Below is a small trained network, with its code and all its weights. Each question gives an input and a class and asks what happens when units are switched off, that is, made to give their printed mean instead of their output.

import numpy as np


def w(rows, s, z=0):
    codes = np.array(rows[::2]) - 128.0
    scale = np.full(codes.shape[1], s)
    scale[-1] = z or s
    return codes * scale


def f(y):
    return y / 2 * (1 + np.tanh(0.7978845608 * (y + 0.044715 * y**3)))


def log_softmax(a):
    a = a - a.max(-1, keepdims=True)
    return a - np.log(np.exp(a).sum(-1, keepdims=True))


def net(x, mask):
    res = np.array(x, float).reshape(1, 4) / 4 @ E
    y = f(res @ A[0][:, :-1].T + A[0][:, -1])
    res = res + np.where(mask, y, B[0][:, -1]) @ B[0][:, :-1]
    return log_softmax(res[-1] @ U[:, :-1].T + U[:, -1])


A, B = {}, {}
E = w([
[23,131,135,255],'x0',
[90,220,163,85],'x1',
[144,146,160,148],'x2',
[150,164,53,216],'x3',
],0.0099)
A[0] = w([
[127,105,115,117,195],'N1',
[113,144,206,126,201],'N2',
[77,184,137,87,228],'N3',
[160,252,128,159,200],'N4',
[182,100,78,89,127],'N5',
[163,122,122,131,148],'N6',
[136,104,94,99,121],'N7',
[135,161,112,196,186],'N8',
[195,113,109,138,111],'N9',
[125,159,180,106,254],'N10',
[86,78,120,195,157],'N11',
[138,120,146,115,54],'N12',
[108,77,164,128,131],'N13',
[160,93,140,164,65],'N14',
[63,140,138,133,100],'N15',
],0.022,0.0049)
B[0] = w([
[136,90,126,130,152],'N1',
[43,136,173,137,192],'N2',
[154,117,120,46,209],'N3',
[157,163,255,141,234],'N4',
[131,61,82,110,218],'N5',
[102,94,137,128,155],'N6',
[132,114,106,112,163],'N7',
[167,110,178,206,227],'N8',
[65,68,141,110,181],'N9',
[67,66,153,109,198],'N10',
[101,135,85,239,250],'N11',
[119,181,110,150,136],'N12',
[96,174,150,156,172],'N13',
[141,129,105,99,158],'N14',
[119,136,78,86,187],'N15',
],0.028,0.015)
U = w([
[153,15,55,39,250],'0',
[79,110,222,53,253],'1',
[222,129,134,172,20],'2',
[157,185,81,38,5],'3',
[30,51,73,145,32],'4',
[112,96,162,254,188],'5',
],0.0094,0.0025)

Each question gives the input, the list of numbers given to net, and the class t.
The units are the neurons (one row each of A and B). Each row of codes is followed by its name. A weight is (code - 128) times the scale printed after its matrix; where a second scale follows, it is the last column's (A, B and U).
mask holds one flag per neuron, in row order. A switched-off neuron (its flag False) gives its mean, the last column of its row in B, instead of its output. The means were averaged over made-up inputs and are rounded, as every weight is.
A unit's drop is (log p(t) with every unit on - log p(t) with that unit switched off) / (log p(t) with every unit on - log p(t) with every unit switched off).
The circuit of an input: a set's keep is (log p(t) with only the set's units on - log p(t) with every unit switched off) / (log p(t) with every unit on - log p(t) with every unit switched off). Starting from the 12 units with the biggest drops (on a tie, the unit counted first), units are removed one at a time, each time the one whose removal leaves the highest keep (on an exact tie, the one counted first), for as long as the keep stays at least 0.8.
circuit, biggest first: the units of the circuit, biggest drop first
most important unit: the unit with the biggest drop
top k neurons: the k neurons with the biggest drops, biggest first
drop of u: that unit's drop, to one decimal
input [-2,-6,-1,-6], class 0: circuit, biggest first => [N11; N4]
input [-8,-4,8,-3], class 0: most important unit => N11
input [2,2,-2,-1], class 1: top 2 neurons => [N11; N5]
input [-6,-2,-1,-6], class 0: top 2 neurons => [N11; N5]
input [-5,-1,6,-7], class 4: top 2 neurons => [N4; N5]
input [-7,-1,6,-7], class 4: top 3 neurons => [N4; N2; N5]
input [-1,-8,8,-5], class 4: top 2 neurons => [N4; N8]
input [-8,-1,-1,-7], class 0: top 2 neurons => [N11; N5]
input [-4,3,-7,6], class 1: top 2 neurons => [N11; N4]
input [-6,4,-1,-3], class 0: top 2 neurons => [N4; N5]
input [0,-6,1,-2], class 4: top 3 neurons => [N4; N8; N3]
input [-4,0,4,6], class 1: drop of N11 => 1.9
input [7,2,8,-8], class 4: drop of N4 => 1.2
input [6,8,0,2], class 1: circuit, biggest first => [N3]
input [-3,5,6,-2], class 1: drop of N15 => 0.0
